Below are the code and all the weights of a small trained network. Each question names an input and a target symbol and asks about switching units off, where a switched-off unit gives its printed mean instead of its output.

import numpy as np


def w(rows, s, z=0):
    codes = np.array(rows[::2]) - 128.0
    scale = np.full(codes.shape[1], s)
    scale[-1] = z or s
    return codes * scale


def norm(h):
    return h / np.sqrt((h * h).mean(-1, keepdims=True) + 1e-5)


def f(y):
    return y / 2 * (1 + np.tanh(0.7978845608 * (y + 0.044715 * y**3)))


def softmax(a):
    e = np.exp(a - a.max(-1, keepdims=True))
    return e / e.sum(-1, keepdims=True)


def log_softmax(a):
    a = a - a.max(-1, keepdims=True)
    return a - np.log(np.exp(a).sum(-1, keepdims=True))


def net(x, mask):
    ids = ['ΘΠαδεητφψω'.index(c) for c in x.split()]
    T = len(ids)
    res = E[ids] + P[:T]
    r = norm(res)
    for j in range(2):
        rows = slice(2 * j, 2 * j + 2)
        q, k, v = (r @ M[0][rows].T for M in (Q, K, V))
        z = softmax(np.where(np.tri(T) > 0, q @ k.T / 2**0.5, -1e9)) @ v
        o = O[0][rows]
        res = res + np.where(mask[j], z, o[:, -1]) @ o[:, :-1]
    y = f(norm(res) @ A[0][:, :-1].T + A[0][:, -1])
    res = res + np.where(mask[2:10], y, B[0][:, -1]) @ B[0][:, :-1]
    return log_softmax(norm(res)[-1] @ U[:, :-1].T + U[:, -1])


Q, K, V, O, A, B = {}, {}, {}, {}, {}, {}
E = w([
[104,139,135,139,97,98],'Θ',
[178,93,48,1,151,45],'Π',
[103,173,118,134,113,96],'α',
[118,128,132,146,96,67],'δ',
[135,104,196,97,175,235],'ε',
[143,140,161,108,229,210],'η',
[78,135,120,136,148,70],'τ',
[210,159,200,115,194,186],'φ',
[116,31,200,70,166,155],'ψ',
[75,122,174,165,138,58],'ω',
],0.0065)
P = w([
[160,101,51,141,99,216],'0',
[254,128,82,245,176,107],'1',
[249,148,103,239,171,92],'2',
[219,135,106,190,167,103],'3',
[212,150,120,168,158,80],'4',
[201,162,140,149,140,78],'5',
[172,160,159,130,138,80],'6',
[159,169,169,114,116,67],'7',
[155,168,208,102,109,67],'8',
],0.0037)
Q[0] = w([
[37,153,56,225,27,1],'H0',
[87,103,38,88,121,186],'H0',
[169,72,91,68,179,206],'H1',
[200,190,178,100,213,166],'H1',
],0.0095)
K[0] = w([
[123,85,3,158,107,173],'H0',
[203,151,53,150,203,125],'H0',
[204,143,254,116,204,5],'H1',
[56,129,227,75,156,102],'H1',
],0.0083)
V[0] = w([
[189,218,105,91,82,140],'H0',
[107,123,105,173,202,54],'H0',
[201,161,203,207,54,119],'H1',
[157,1,134,83,52,79],'H1',
],0.0064)
O[0] = w([
[254,161,245,60,152,77,138],'H0',
[110,214,47,98,77,154,194],'H0',
[106,124,180,156,3,127,253],'H1',
[191,71,40,200,112,132,49],'H1',
],0.0066,0.0025)
A[0] = w([
[90,220,161,177,79,181,108],'N0',
[73,125,12,175,103,79,144],'N1',
[91,86,105,62,124,3,116],'N2',
[196,109,150,196,212,102,74],'N3',
[137,108,199,167,209,140,254],'N4',
[121,77,151,185,154,221,164],'N5',
[74,144,183,88,7,91,7],'N6',
[193,202,111,142,85,90,75],'N7',
],0.0065,0.0021)
B[0] = w([
[147,137,96,209,182,64,223],'N0',
[136,94,254,63,129,189,186],'N1',
[154,146,17,181,150,122,179],'N2',
[133,165,98,75,64,170,194],'N3',
[96,105,109,81,81,112,253],'N4',
[152,105,69,155,242,31,156],'N5',
[185,92,82,170,205,165,196],'N6',
[60,87,95,195,196,174,201],'N7',
],0.0064,0.0037)
U = w([
[156,102,137,141,62,83,92],'Θ',
[215,130,51,78,136,164,111],'Π',
[184,145,241,76,142,111,175],'α',
[154,95,139,163,73,118,85],'δ',
[87,149,111,94,82,92,104],'ε',
[66,188,123,95,146,74,68],'η',
[83,158,133,61,220,187,75],'τ',
[140,165,126,233,198,96,141],'φ',
[135,2,151,112,197,145,75],'ψ',
[34,120,144,137,96,168,252],'ω',
],0.0083,0.0038)

Each question gives the input, a string of symbols that net reads in full, and the target symbol t.
The units are the heads (2 rows each of Q, K, V and O) and the neurons (one row each of A and B). Each row of codes is followed by its name. A weight is (code - 128) times the scale printed after its matrix; where a second scale follows, it is the last column's (O, A, B and U).
mask holds one flag per unit, heads first, then neurons. A switched-off unit (its flag False) gives its mean, the last column of its rows in O or B, instead of its output. The means were averaged over made-up inputs and are rounded, as every weight is.
A unit's drop is (log p(t) with every unit on - log p(t) with that unit switched off) / (log p(t) with every unit on - log p(t) with every unit switched off).
The circuit of an input: a set's keep is (log p(t) with only the set's units on - log p(t) with every unit switched off) / (log p(t) with every unit on - log p(t) with every unit switched off). Starting from all 10 units, units are removed one at a time, each time the one whose removal leaves the highest keep (on an exact tie, the one counted first), for as long as the keep stays at least 0.8.
circuit, biggest first: the units of the circuit, biggest drop first
most important unit: the unit with the biggest drop
k most important neurons: the k neurons with the biggest drops, biggest first
heads that matter: for each layer, one digit per head in row order, 1 if its drop is at least 0.15 and else 0, layers parted by /
drop when u is switched off: that unit's drop, to one decimal
input Π Π ω η φ, target φ: circuit, biggest first => [H0, N0, H1, N7]
input φ ψ ω δ ω ω τ, target φ: 2 most important neurons => [N6, N0]
input φ ε τ τ φ τ ω φ δ, target φ: circuit, biggest first => [N6]
input φ ω φ ε, target φ: heads that matter => 01
input Π τ α Θ τ φ Π ω, target Π: circuit, biggest first => [H1, N3]
input Θ α ω, target Θ: heads that matter => 11
input φ ε φ φ α Π τ α Θ, target φ: heads that matter => 00
input ω δ τ Π ω δ ψ φ, target Π: heads that matter => 01
input ψ τ φ ψ φ φ Θ, target ψ: circuit, biggest first => [N1, H1]
input φ Π φ ω ω φ η, target φ: circuit, biggest first => [N0, H0, H1]
input Θ ω τ, target Θ: circuit, biggest first => [H0, H1, N3, N6]
input φ φ τ Π φ φ φ η, target α: heads that matter => 10
input φ Θ ω η, target φ: heads that matter => 01
input ω ε φ α, target ω: heads that matter => 10
input ω τ τ ω τ ω τ τ δ, target ω: circuit, biggest first => [H0, N1]
input φ φ ε, target α: heads that matter => 11
input φ ψ ω ω φ Π φ α, target φ: most important unit => N6
input δ Θ φ φ α φ ψ η, target Π: 3 most important neurons => [N3, N7, N0]
input Π ω ω, target Π: 2 most important neurons => [N3, N0]
input ψ ω α ε Π φ φ α, target ψ: most important unit => N1
input φ Π ψ α Π φ ω ω, target φ: drop when N6 is switched off => 0.2
input ψ η ω ω ω φ ω ψ δ, target ψ: drop when H0 is switched off => 0.5
input α ε Π α ω, target α: drop when H0 is switched off => 1.2
input τ ω φ φ ψ ω φ Π δ, target τ: drop when H1 is switched off => 0.6
